Here is a tiny trained network, its code and every weight. The questions are about switching its units off for an input and a target symbol, where a switched-off unit gives its printed mean instead of its output.

import numpy as np


def w(rows, s, z=0):
    codes = np.array(rows[::2]) - 128.0
    scale = np.full(codes.shape[1], s)
    scale[-1] = z or s
    return codes * scale


def f(y):
    return y / 2 * (1 + np.tanh(0.7978845608 * (y + 0.044715 * y**3)))


def softmax(a):
    e = np.exp(a - a.max(-1, keepdims=True))
    return e / e.sum(-1, keepdims=True)


def log_softmax(a):
    a = a - a.max(-1, keepdims=True)
    return a - np.log(np.exp(a).sum(-1, keepdims=True))


def net(x, mask):
    ids = ['βζηθλμτφψω'.index(c) for c in x.split()]
    T = len(ids)
    res = E[ids] + P[:T]
    r = res
    for j in range(2):
        rows = slice(3 * j, 3 * j + 3)
        q, k, v = (r @ M[0][rows].T for M in (Q, K, V))
        z = softmax(np.where(np.tri(T) > 0, q @ k.T / 3**0.5, -1e9)) @ v
        o = O[0][rows]
        res = res + np.where(mask[j], z, o[:, -1]) @ o[:, :-1]
    y = f(res @ A[0][:, :-1].T + A[0][:, -1])
    res = res + np.where(mask[2:26], y, B[0][:, -1]) @ B[0][:, :-1]
    return log_softmax(res[-1] @ U[:, :-1].T + U[:, -1])


Q, K, V, O, A, B = {}, {}, {}, {}, {}, {}
E = w([
[51,108,105],'β',
[177,73,183],'ζ',
[81,156,123],'η',
[168,176,150],'θ',
[234,178,124],'λ',
[146,175,238],'μ',
[158,157,144],'τ',
[119,137,149],'φ',
[253,155,188],'ψ',
[210,96,44],'ω',
],0.021)
P = w([
[140,1,204],'0',
[120,121,110],'1',
[129,133,104],'2',
[137,135,101],'3',
[145,138,99],'4',
[151,137,98],'5',
[159,140,99],'6',
[152,141,98],'7',
],0.012)
Q[0] = w([
[214,92,84],'h0',
[147,140,64],'h0',
[226,91,62],'h0',
[161,173,49],'h1',
[36,171,2],'h1',
[98,152,112],'h1',
],0.026)
K[0] = w([
[176,73,123],'h0',
[151,125,154],'h0',
[189,70,131],'h0',
[76,58,202],'h1',
[5,142,149],'h1',
[95,152,132],'h1',
],0.029)
V[0] = w([
[86,57,152],'h0',
[70,141,155],'h0',
[94,202,152],'h0',
[78,221,255],'h1',
[211,185,50],'h1',
[84,66,141],'h1',
],0.0067)
O[0] = w([
[140,144,83,149],'h0',
[66,138,135,36],'h0',
[47,135,168,3],'h0',
[118,255,110,52],'h1',
[107,54,200,126],'h1',
[143,141,80,144],'h1',
],0.0091,0.006)
A[0] = w([
[190,201,165,160],'n0',
[47,94,68,72],'n1',
[83,169,77,65],'n2',
[108,104,44,85],'n3',
[77,128,76,63],'n4',
[136,133,116,157],'n5',
[152,102,161,77],'n6',
[168,143,111,96],'n7',
[109,122,81,137],'n8',
[130,115,47,192],'n9',
[62,117,5,1],'n10',
[135,122,110,110],'n11',
[120,115,87,107],'n12',
[156,148,119,142],'n13',
[144,83,120,129],'n14',
[154,56,105,221],'n15',
[66,80,5,119],'n16',
[202,87,96,143],'n17',
[126,78,74,84],'n18',
[104,116,115,139],'n19',
[67,132,150,99],'n20',
[72,61,142,50],'n21',
[141,158,47,135],'n22',
[51,135,152,47],'n23',
],0.014,0.0059)
B[0] = w([
[106,209,155,188],'n0',
[7,206,116,132],'n1',
[162,50,100,141],'n2',
[73,126,195,169],'n3',
[103,68,200,130],'n4',
[155,140,118,145],'n5',
[50,101,157,163],'n6',
[176,125,92,177],'n7',
[152,101,144,146],'n8',
[199,67,89,201],'n9',
[231,181,179,157],'n10',
[138,141,144,142],'n11',
[164,121,145,146],'n12',
[183,128,95,164],'n13',
[100,182,84,174],'n14',
[211,187,67,223],'n15',
[17,182,141,172],'n16',
[46,54,244,255],'n17',
[147,160,46,169],'n18',
[128,134,93,126],'n19',
[167,72,71,134],'n20',
[95,130,63,153],'n21',
[22,103,67,202],'n22',
[130,40,162,133],'n23',
],0.019,0.026)
U = w([
[46,191,73,108],'β',
[65,69,3,134],'ζ',
[151,183,57,250],'η',
[119,227,76,121],'θ',
[105,184,76,115],'λ',
[225,73,91,120],'μ',
[93,162,68,111],'τ',
[112,210,1,70],'φ',
[98,149,162,113],'ψ',
[68,98,125,85],'ω',
],0.0068,0.011)

Each question gives the input, a string of symbols that net reads in full, and the target symbol t.
The units are the heads (3 rows each of Q, K, V and O) and the neurons (one row each of A and B). Each row of codes is followed by its name. A weight is (code - 128) times the scale printed after its matrix; where a second scale follows, it is the last column's (O, A, B and U).
mask holds one flag per unit, heads first, then neurons. A switched-off unit (its flag False) gives its mean, the last column of its rows in O or B, instead of its output. The means were averaged over made-up inputs and are rounded, as every weight is.
A unit's drop is (log p(t) with every unit on - log p(t) with that unit switched off) / (log p(t) with every unit on - log p(t) with every unit switched off).
The circuit of an input: a set's keep is (log p(t) with only the set's units on - log p(t) with every unit switched off) / (log p(t) with every unit on - log p(t) with every unit switched off). Starting from the 12 units with the biggest drops (on a tie, the unit counted first), units are removed one at a time, each time the one whose removal leaves the highest keep (on an exact tie, the one counted first), for as long as the keep stays at least 0.8.
circuit, biggest first: the units of the circuit, biggest drop first
most important unit: the unit with the biggest drop
top k neurons: the k neurons with the biggest drops, biggest first
heads that matter: for each layer, one digit per head in row order, 1 if its drop is at least 0.15 and else 0, layers parted by /
drop when u is switched off: that unit's drop, to one decimal
input ω τ λ, target μ: heads that matter => 01
input μ μ ζ, target μ: top 4 neurons => (n22, n16, n0, n3)
input λ ω τ, target ψ: most important unit => n9
input ω ψ ω τ, target μ: top 3 neurons => (n22, n16, n0)
input λ τ λ, target ψ: heads that matter => 01
input ζ ζ μ λ, target ζ: top 3 neurons => (n22, n15, n10)
input μ ω ω ω ψ θ, target φ: circuit, biggest first => (h1, n17)
input ω ω φ, target η: top 3 neurons => (n17, n22, n16)
input ζ θ ω μ μ τ ζ τ, target ζ: top 4 neurons => (n22, n15, n9, n10)
input μ ψ μ, target ψ: heads that matter => 11
input μ ζ ψ μ τ, target φ: circuit, biggest first => (n17, h1)
input η ω ω ω ω φ, target η: top 3 neurons => (n17, n22, n9)
input β μ ω λ μ, target ω: top 3 neurons => (n15, n22, n9)
input μ ω ω φ ω λ, target φ: most important unit => h1
input ω ω ζ ψ ζ, target ψ: top 3 neurons => (n9, n22, n18)
input μ β θ, target φ: top 3 neurons => (n17, n0, n22)
input λ ψ ω τ, target ψ: top 3 neurons => (n9, n15, n18)
input ω ψ μ ζ, target ψ: drop when n9 is switched off => 1.0
input ω μ θ ψ, target ψ: drop when n17 is switched off => 0.3
input ω ω ω μ, target ζ: most important unit => h1
input μ ω ω τ, target φ: drop when n17 is switched off => 0.9
